Below are the code and all the weights of a small trained network. Each question names an input and a class and asks about switching units off, where a switched-off unit gives its printed mean instead of its output.

import numpy as np


def w(rows, s, z=0):
    codes = np.array(rows[::2]) - 128.0
    scale = np.full(codes.shape[1], s)
    scale[-1] = z or s
    return codes * scale


def norm(h):
    return h / np.sqrt((h * h).mean(-1, keepdims=True) + 1e-5)


def f(y):
    return np.maximum(y, 0)


def log_softmax(a):
    a = a - a.max(-1, keepdims=True)
    return a - np.log(np.exp(a).sum(-1, keepdims=True))


def net(x, mask):
    res = np.array(x, float).reshape(1, 8) / 4 @ E
    u = 0
    for l in range(4):
        y = f(norm(res) @ A[l][:, :-1].T + A[l][:, -1])
        res = res + np.where(mask[u : u + 6], y, B[l][:, -1]) @ B[l][:, :-1]
        u += 6
    return log_softmax(norm(res)[-1] @ U[:, :-1].T + U[:, -1])


A, B = {}, {}
E = w([
[128,125,130,128,128,127,130,129,125,127,129,128],'x0',
[130,132,68,74,75,194,179,63,59,154,135,122],'x1',
[127,131,126,128,127,129,129,131,129,128,127,130],'x2',
[105,122,146,233,148,121,152,58,137,196,170,186],'x3',
[126,131,127,127,128,128,125,127,130,127,131,127],'x4',
[255,144,142,119,127,148,119,130,141,94,180,183],'x5',
[128,128,130,127,128,129,129,128,130,130,127,130],'x6',
[130,129,127,130,127,127,128,129,126,128,127,127],'x7',
],0.0097)
A[0] = w([
[177,125,209,187,218,82,75,225,199,71,155,151,131],'L0N1',
[40,73,139,92,149,118,105,173,103,133,68,74,67],'L0N2',
[83,120,191,177,169,2,51,193,201,108,104,111,178],'L0N3',
[141,87,152,194,135,129,124,58,125,175,164,204,47],'L0N4',
[154,124,155,103,135,77,128,225,136,74,94,69,2],'L0N5',
[60,148,125,220,161,104,180,56,146,194,160,162,71],'L0N6',
],0.0056,0.004)
B[0] = w([
[143,114,114,87,25,25,98,45,129,156,94,160,245],'L0N1',
[146,187,105,172,138,118,183,78,181,143,126,100,191],'L0N2',
[115,160,118,161,220,254,167,172,102,99,121,103,254],'L0N3',
[136,198,115,173,151,107,166,132,193,108,145,58,182],'L0N4',
[101,146,103,105,145,174,71,120,211,142,109,163,179],'L0N5',
[127,48,169,107,105,133,36,154,77,122,99,178,202],'L0N6',
],0.0071,0.009)
A[1] = w([
[35,99,130,152,144,118,160,122,92,159,97,136,68],'L1N1',
[107,157,94,119,125,109,225,148,110,118,129,34,3],'L1N2',
[77,127,154,170,212,213,133,234,165,119,164,105,86],'L1N3',
[185,117,129,94,90,123,134,107,97,113,157,164,143],'L1N4',
[2,108,127,127,121,143,98,107,114,153,73,90,180],'L1N5',
[75,226,101,85,138,144,186,130,151,121,102,62,10],'L1N6',
],0.0061,0.0033)
B[1] = w([
[145,76,150,87,90,167,48,175,111,145,128,148,189],'L1N1',
[183,162,139,78,152,56,143,140,164,78,181,141,171],'L1N2',
[126,174,123,194,254,136,125,198,96,113,42,148,203],'L1N3',
[72,129,140,136,213,129,120,196,146,119,70,87,202],'L1N4',
[45,99,101,118,101,75,137,147,126,149,133,62,253],'L1N5',
[163,175,78,138,148,102,208,92,167,107,164,109,210],'L1N6',
],0.0063,0.0065)
A[2] = w([
[104,70,149,116,27,120,101,133,87,165,175,132,3],'L2N1',
[122,89,129,146,109,179,145,83,74,183,205,144,39],'L2N2',
[63,87,156,163,128,160,114,140,61,145,103,130,37],'L2N3',
[174,144,141,193,144,142,155,54,115,154,176,176,71],'L2N4',
[133,144,137,187,156,185,180,101,117,143,177,144,10],'L2N5',
[187,131,142,142,154,253,137,139,120,103,178,142,87],'L2N6',
],0.0074,0.0032)
B[2] = w([
[105,126,106,118,40,222,165,16,213,172,92,69,178],'L2N1',
[71,140,80,139,85,196,81,76,229,115,16,53,205],'L2N2',
[62,41,138,130,101,155,52,155,48,169,127,183,243],'L2N3',
[97,242,77,192,140,77,222,123,251,122,43,55,254],'L2N4',
[50,149,81,106,200,108,94,217,219,63,66,106,188],'L2N5',
[105,184,118,110,253,219,132,223,85,37,81,82,235],'L2N6',
],0.0051,0.0035)
A[3] = w([
[191,150,133,121,173,246,142,183,60,109,186,145,3],'L3N1',
[203,125,148,43,134,175,72,141,102,82,129,173,136],'L3N2',
[103,109,222,254,162,75,118,102,147,180,130,172,56],'L3N3',
[88,125,131,83,132,131,99,168,117,124,118,95,98],'L3N4',
[100,128,104,87,137,127,113,176,108,124,103,77,132],'L3N5',
[93,94,90,71,24,68,186,57,115,168,183,59,91],'L3N6',
],0.0062,0.0019)
B[3] = w([
[160,121,151,130,131,197,211,48,41,165,125,72,189],'L3N1',
[51,3,237,104,101,152,82,126,61,210,123,169,244],'L3N2',
[200,112,124,103,112,108,190,145,9,148,230,123,246],'L3N3',
[199,154,111,182,143,135,132,87,118,136,188,173,207],'L3N4',
[181,146,142,171,134,131,175,83,121,105,189,160,255],'L3N5',
[171,121,157,64,52,72,121,135,201,79,250,211,226],'L3N6',
],0.0058,0.0045)
U = w([
[102,213,80,157,197,160,164,143,191,92,70,70,250],'0',
[74,63,154,199,178,120,91,193,10,164,131,148,78],'1',
[161,80,198,55,106,96,20,143,178,117,93,200,114],'2',
[211,169,149,201,106,24,151,93,155,144,161,157,124],'3',
[133,148,92,45,78,61,196,114,148,87,238,102,75],'4',
[58,55,115,134,22,159,106,76,135,177,142,120,75],'5',
[166,97,166,67,149,211,157,134,5,114,119,105,119],'6',
],0.014,0.0016)

Each question gives the input, the list of numbers given to net, and the class t.
The units are the neurons (one row each of A and B). Each row of codes is followed by its name. A weight is (code - 128) times the scale printed after its matrix; where a second scale follows, it is the last column's (A, B and U).
mask holds one flag per neuron, layer by layer. A switched-off neuron (its flag False) gives its mean, the last column of its row in B, instead of its output. The means were averaged over made-up inputs and are rounded, as every weight is.
A unit's drop is (log p(t) with every unit on - log p(t) with that unit switched off) / (log p(t) with every unit on - log p(t) with every unit switched off).
The circuit of an input: a set's keep is (log p(t) with only the set's units on - log p(t) with every unit switched off) / (log p(t) with every unit on - log p(t) with every unit switched off). Starting from the 12 units with the biggest drops (on a tie, the unit counted first), units are removed one at a time, each time the one whose removal leaves the highest keep (on an exact tie, the one counted first), for as long as the keep stays at least 0.8.
units of the circuit, in order: the units of the circuit, biggest drop first
most important unit: the unit with the biggest drop
top k neurons: the k neurons with the biggest drops, biggest first
top k neurons in layer l: the k neurons of layer l with the biggest drops, biggest first
drop of u: that unit's drop, to one decimal
input [0,-3,6,-1,2,1,-5,0], class 2: units of the circuit, in order : L0N1
input [2,-6,6,1,2,-5,0,1], class 1: top 2 neurons in layer 0 : L0N3; L0N4
input [6,-2,1,1,3,-4,-6,-6], class 1: top 3 neurons : L0N6; L0N4; L2N3
input [6,8,-7,-7,-4,0,7,4], class 4: units of the circuit, in order : L0N3; L3N6
input [6,1,-2,-3,5,-7,8,-4], class 4: top 2 neurons : L0N3; L3N6
input [6,-8,5,0,-3,1,7,-5], class 2: top 2 neurons in layer 3 : L3N5; L3N4
input [5,7,-5,1,5,1,7,-4], class 0: top 2 neurons in layer 0 : L0N1; L0N6
input [7,-1,2,2,1,-8,5,6], class 1: top 2 neurons : L0N1; L0N6
input [1,-3,-3,2,7,-1,5,-5], class 1: top 2 neurons : L0N3; L0N1
input [2,-4,-4,2,4,-5,5,-4], class 1: top 2 neurons : L0N3; L0N6
input [1,-5,-4,0,-3,2,7,2], class 2: top 3 neurons : L0N1; L0N2; L0N4
input [2,3,-2,0,-8,-7,1,7], class 4: top 2 neurons : L0N2; L3N6
input [2,-7,3,1,4,-3,2,4], class 1: top 3 neurons in layer 0 : L0N3; L0N1; L0N4
input [-1,8,3,1,2,5,-6,4], class 0: most important unit : L0N6
input [6,0,-3,-3,1,8,-3,6], class 2: top 2 neurons : L0N3; L0N1
input [0,4,5,1,-1,-2,4,8], class 5: drop of L0N3 : 0.8
input [4,4,-5,4,-8,4,-6,-5], class 0: drop of L1N6 : 0.0
input [5,5,7,2,6,2,-7,-6], class 0: drop of L0N1 : 1.0
input [8,2,6,8,-1,3,-8,1], class 0: top 2 neurons in layer 0 : L0N1; L0N4
input [-3,4,4,-3,5,-1,-4,4], class 4: most important unit : L0N3
input [-3,-3,0,-3,-5,1,8,-3], class 2: top 2 neurons in layer 0 : L0N1; L0N4
